Here is a tiny trained network, its code and every weight. The questions are about switching its units off for an input and a class, where a switched-off unit gives its printed mean instead of its output.

import numpy as np


def w(rows, s, z=0):
    codes = np.array(rows[::2]) - 128.0
    scale = np.full(codes.shape[1], s)
    scale[-1] = z or s
    return codes * scale


def norm(h):
    return h / np.sqrt((h * h).mean(-1, keepdims=True) + 1e-5)


def f(y):
    return np.maximum(y, 0)


def log_softmax(a):
    a = a - a.max(-1, keepdims=True)
    return a - np.log(np.exp(a).sum(-1, keepdims=True))


def net(x, mask):
    res = np.array(x, float).reshape(1, 6) / 4 @ E
    u = 0
    for l in range(4):
        y = f(norm(res) @ A[l][:, :-1].T + A[l][:, -1])
        res = res + np.where(mask[u : u + 4], y, B[l][:, -1]) @ B[l][:, :-1]
        u += 4
    return log_softmax(norm(res)[-1] @ U[:, :-1].T + U[:, -1])


A, B = {}, {}
E = w([
[121,205,103,164,54,142],'x0',
[152,176,172,43,89,217],'x1',
[126,123,115,135,132,147],'x2',
[125,127,98,104,123,126],'x3',
[197,127,90,142,137,123],'x4',
[156,10,134,130,5,134],'x5',
],0.016)
A[0] = w([
[113,190,112,170,65,115,8],'0.n1',
[86,122,84,180,107,61,66],'0.n2',
[211,148,93,158,127,131,51],'0.n3',
[4,133,144,135,101,139,74],'0.n4',
],0.029,0.012)
B[0] = w([
[48,37,102,10,172,140,209],'0.n1',
[138,114,159,226,175,251,254],'0.n2',
[231,142,97,103,126,12,191],'0.n3',
[252,146,122,123,136,6,221],'0.n4',
],0.02,0.0095)
A[1] = w([
[100,69,112,78,177,119,2],'1.n1',
[52,255,75,132,154,124,77],'1.n2',
[133,188,153,83,69,173,5],'1.n3',
[102,174,97,163,153,105,118],'1.n4',
],0.031,0.0051)
B[1] = w([
[79,91,78,61,139,174,254],'1.n1',
[247,115,228,71,248,189,226],'1.n2',
[48,245,103,159,143,166,211],'1.n3',
[183,88,194,150,157,188,187],'1.n4',
],0.016,0.0091)
A[2] = w([
[86,113,138,114,156,98,50],'2.n1',
[175,129,133,112,136,148,191],'2.n2',
[97,100,105,166,2,131,4],'2.n3',
[143,175,147,101,77,140,155],'2.n4',
],0.042,0.0038)
B[2] = w([
[107,101,94,129,87,133,155],'2.n1',
[108,127,131,96,50,107,250],'2.n2',
[206,179,216,27,253,134,177],'2.n3',
[102,140,94,187,145,112,191],'2.n4',
],0.029,0.016)
A[3] = w([
[86,242,136,92,65,171,170],'3.n1',
[113,103,151,135,108,224,251],'3.n2',
[71,153,154,195,121,44,112],'3.n3',
[149,157,218,150,5,162,15],'3.n4',
],0.027,0.0028)
B[3] = w([
[97,44,112,252,174,103,236],'3.n1',
[66,188,127,107,77,127,251],'3.n2',
[138,154,43,128,72,153,169],'3.n3',
[110,220,102,77,157,114,190],'3.n4',
],0.022,0.011)
U = w([
[152,161,217,80,194,142,81],'0',
[96,144,124,254,142,181,107],'1',
[38,52,107,60,122,136,36],'2',
[191,127,104,142,88,10,68],'3',
[105,164,109,108,117,131,254],'4',
[106,160,120,116,112,126,236],'5',
],0.012,0.0054)

Each question gives the input, the list of numbers given to net, and the class t.
The units are the neurons (one row each of A and B). Each row of codes is followed by its name. A weight is (code - 128) times the scale printed after its matrix; where a second scale follows, it is the last column's (A, B and U).
mask holds one flag per neuron, layer by layer. A switched-off neuron (its flag False) gives its mean, the last column of its row in B, instead of its output. The means were averaged over made-up inputs and are rounded, as every weight is.
A unit's drop is (log p(t) with every unit on - log p(t) with that unit switched off) / (log p(t) with every unit on - log p(t) with every unit switched off).
unit that matters most: the unit with the biggest drop
k most important neurons: the k neurons with the biggest drops, biggest first
k most important neurons of layer l: the k neurons of layer l with the biggest drops, biggest first
drop of u: that unit's drop, to one decimal
input [4,0,3,8,-7,-8], class 0: 3 most important neurons => 1.n2, 0.n3, 1.n4
input [-7,-3,2,5,6,-5], class 2: 4 most important neurons => 0.n4, 0.n2, 2.n3, 1.n1
input [5,-6,0,5,-7,8], class 0: 2 most important neurons => 1.n2, 2.n3
input [8,1,-6,1,-7,-7], class 2: 2 most important neurons of layer 0 => 0.n1, 0.n2
input [3,7,-6,-3,-6,3], class 1: 3 most important neurons => 1.n3, 0.n3, 3.n1
input [5,-4,0,1,3,8], class 0: 2 most important neurons => 2.n3, 1.n2
input [3,-7,-6,-3,1,-3], class 1: 2 most important neurons of layer 2 => 2.n2, 2.n3
input [-4,-2,-7,-8,8,-7], class 3: 3 most important neurons => 0.n3, 0.n2, 2.n3
input [-8,-8,8,-6,-7,2], class 1: unit that matters most => 0.n1
input [-4,6,-3,-3,-7,4], class 3: 3 most important neurons => 0.n4, 0.n1, 0.n2
input [-3,-4,7,8,-3,3], class 4: 2 most important neurons of layer 1 => 1.n3, 1.n1
input [-1,-6,-6,-1,-4,3], class 1: 3 most important neurons => 0.n2, 1.n2, 2.n2
input [6,-8,6,1,-4,-3], class 1: 2 most important neurons => 0.n2, 2.n3
input [-1,7,0,-2,-6,-4], class 1: unit that matters most => 3.n1
input [8,1,7,4,7,4], class 2: 2 most important neurons => 0.n1, 0.n4
input [2,-7,1,7,-8,0], class 3: 2 most important neurons => 0.n4, 1.n3
input [8,8,-5,-8,0,6], class 1: 2 most important neurons => 1.n3, 3.n1
input [-2,-4,0,-3,-5,-4], class 3: 2 most important neurons => 0.n4, 2.n3
input [-4,0,5,-2,0,5], class 0: 4 most important neurons => 0.n1, 1.n2, 2.n3, 0.n4
input [-5,-1,-1,-1,7,-6], class 3: unit that matters most => 0.n1
input [4,-2,1,-4,-4,-2], class 2: 2 most important neurons of layer 0 => 0.n1, 0.n3
input [-6,-5,-4,8,6,8], class 0: 2 most important neurons of layer 0 => 0.n1, 0.n4
input [5,7,-6,3,-8,6], class 3: 2 most important neurons of layer 0 => 0.n4, 0.n2
input [8,2,7,8,1,-6], class 2: 2 most important neurons of layer 0 => 0.n1, 0.n2
input [-8,-6,0,1,-2,-6], class 2: drop of 3.n1 => -0.1
input [0,-6,-5,-3,-3,3], class 1: drop of 0.n2 => 0.9
input [5,3,5,8,-3,-8], class 0: drop of 1.n2 => 3.5
